Here is a tiny trained network, its code and every weight. The questions are about switching its units off for an input and a class, where a switched-off unit gives its printed mean instead of its output.

import numpy as np


def w(rows, s, z=0):
    codes = np.array(rows[::2]) - 128.0
    scale = np.full(codes.shape[1], s)
    scale[-1] = z or s
    return codes * scale


def norm(h):
    return h / np.sqrt((h * h).mean(-1, keepdims=True) + 1e-5)


def f(y):
    return np.maximum(y, 0)


def log_softmax(a):
    a = a - a.max(-1, keepdims=True)
    return a - np.log(np.exp(a).sum(-1, keepdims=True))


def net(x, mask):
    res = np.array(x, float).reshape(1, 8) / 4 @ E
    u = 0
    for l in range(3):
        y = f(norm(res) @ A[l][:, :-1].T + A[l][:, -1])
        res = res + np.where(mask[u : u + 5], y, B[l][:, -1]) @ B[l][:, :-1]
        u += 5
    return log_softmax(norm(res)[-1] @ U[:, :-1].T + U[:, -1])


A, B = {}, {}
E = w([
[254,99,132],'x0',
[128,134,132],'x1',
[129,136,133],'x2',
[104,221,95],'x3',
[120,104,103],'x4',
[161,60,192],'x5',
[131,134,136],'x6',
[121,105,106],'x7',
],0.0072)
A[0] = w([
[84,137,124,52],'L0N0',
[89,213,90,183],'L0N1',
[145,172,60,169],'L0N2',
[249,142,89,249],'L0N3',
[112,112,188,137],'L0N4',
],0.012,0.002)
B[0] = w([
[111,127,164,156],'L0N0',
[142,178,174,215],'L0N1',
[188,249,156,187],'L0N2',
[251,172,65,254],'L0N3',
[65,40,29,177],'L0N4',
],0.011,0.0072)
A[1] = w([
[126,206,35,144],'L1N0',
[72,21,158,3],'L1N1',
[234,146,255,115],'L1N2',
[137,75,254,230],'L1N3',
[46,176,50,144],'L1N4',
],0.0099,0.002)
B[1] = w([
[74,208,56,232],'L1N0',
[118,237,24,220],'L1N1',
[72,2,195,254],'L1N2',
[88,23,143,176],'L1N3',
[145,189,232,195],'L1N4',
],0.0097,0.0047)
A[2] = w([
[27,217,99,211],'L2N0',
[130,247,18,92],'L2N1',
[186,115,56,210],'L2N2',
[254,228,99,186],'L2N3',
[40,87,67,6],'L2N4',
],0.0093,0.0012)
B[2] = w([
[130,42,174,229],'L2N0',
[116,142,210,240],'L2N1',
[126,135,199,202],'L2N2',
[140,79,1,255],'L2N3',
[71,163,84,172],'L2N4',
],0.013,0.0078)
U = w([
[90,126,163,254],'0',
[102,214,177,44],'1',
[189,104,67,191],'2',
[183,212,82,32],'3',
[49,70,63,154],'4',
[94,90,187,137],'5',
[183,7,138,54],'6',
[185,95,75,150],'7',
],0.017,0.0034)

Each question gives the input, the list of numbers given to net, and the class t.
The units are the neurons (one row each of A and B). Each row of codes is followed by its name. A weight is (code - 128) times the scale printed after its matrix; where a second scale follows, it is the last column's (A, B and U).
mask holds one flag per neuron, layer by layer. A switched-off neuron (its flag False) gives its mean, the last column of its row in B, instead of its output. The means were averaged over made-up inputs and are rounded, as every weight is.
A unit's drop is (log p(t) with every unit on - log p(t) with that unit switched off) / (log p(t) with every unit on - log p(t) with every unit switched off).
The circuit of an input: a set's keep is (log p(t) with only the set's units on - log p(t) with every unit switched off) / (log p(t) with every unit on - log p(t) with every unit switched off). Starting from the 12 units with the biggest drops (on a tie, the unit counted first), units are removed one at a time, each time the one whose removal leaves the highest keep (on an exact tie, the one counted first), for as long as the keep stays at least 0.8.
units of the circuit, in order: the units of the circuit, biggest drop first
unit that matters most: the unit with the biggest drop
k most important neurons: the k neurons with the biggest drops, biggest first
k most important neurons of layer l: the k neurons of layer l with the biggest drops, biggest first
drop of u: that unit's drop, to one decimal
input [-7,-1,-7,8,-6,6,5,2], class 5: units of the circuit, in order -> (L2N0)
input [0,5,2,0,-7,3,-7,-4], class 4: 2 most important neurons -> (L0N1; L2N4)
input [0,0,1,-4,-5,6,-8,0], class 4: units of the circuit, in order -> (L0N3; L0N4; L1N1; L2N0)
input [-3,-4,6,-1,7,5,2,0], class 4: 3 most important neurons -> (L0N2; L2N4; L0N1)
input [-1,-1,0,-6,-6,6,6,-2], class 4: units of the circuit, in order -> (L0N3; L0N4; L1N1)
input [0,2,-8,-1,-6,-6,1,8], class 0: 3 most important neurons -> (L0N3; L1N2; L2N0)
input [-8,-4,5,7,1,6,-5,-2], class 5: 2 most important neurons -> (L0N3; L2N0)
input [-5,-5,8,-4,1,5,-8,3], class 4: 2 most important neurons -> (L0N3; L0N2)
input [0,-7,-1,6,-3,5,-1,4], class 5: 3 most important neurons -> (L0N3; L2N3; L1N2)
input [-2,3,-6,4,2,7,8,6], class 5: 2 most important neurons -> (L1N1; L2N3)
input [-2,-3,-4,-2,-1,-1,7,3], class 0: 2 most important neurons of layer 2 -> (L2N1; L2N3)
input [-4,2,-3,-2,-3,6,5,-2], class 4: 2 most important neurons -> (L0N3; L0N2)
input [0,4,-5,-2,3,0,-2,-5], class 0: 2 most important neurons -> (L0N3; L2N1)
input [-3,4,6,5,2,4,7,1], class 5: unit that matters most -> L2N3
input [-1,-2,-3,7,3,8,0,-5], class 5: 2 most important neurons of layer 2 -> (L2N1; L2N0)
input [-3,0,-4,-6,4,-8,-2,1], class 0: 2 most important neurons -> (L0N3; L2N0)
input [-4,4,-6,-2,8,-5,1,-2], class 0: 2 most important neurons of layer 0 -> (L0N3; L0N0)
input [-2,2,7,-4,-8,4,2,-7], class 4: 3 most important neurons -> (L0N3; L1N3; L0N4)
input [-8,6,-3,1,-5,1,-1,7], class 5: drop of L0N3 -> 0.3
input [-2,-8,-3,2,1,4,-2,3], class 5: units of the circuit, in order -> (L2N1)
input [-7,-5,-7,-7,7,-7,4,8], class 0: drop of L2N0 -> 0.1
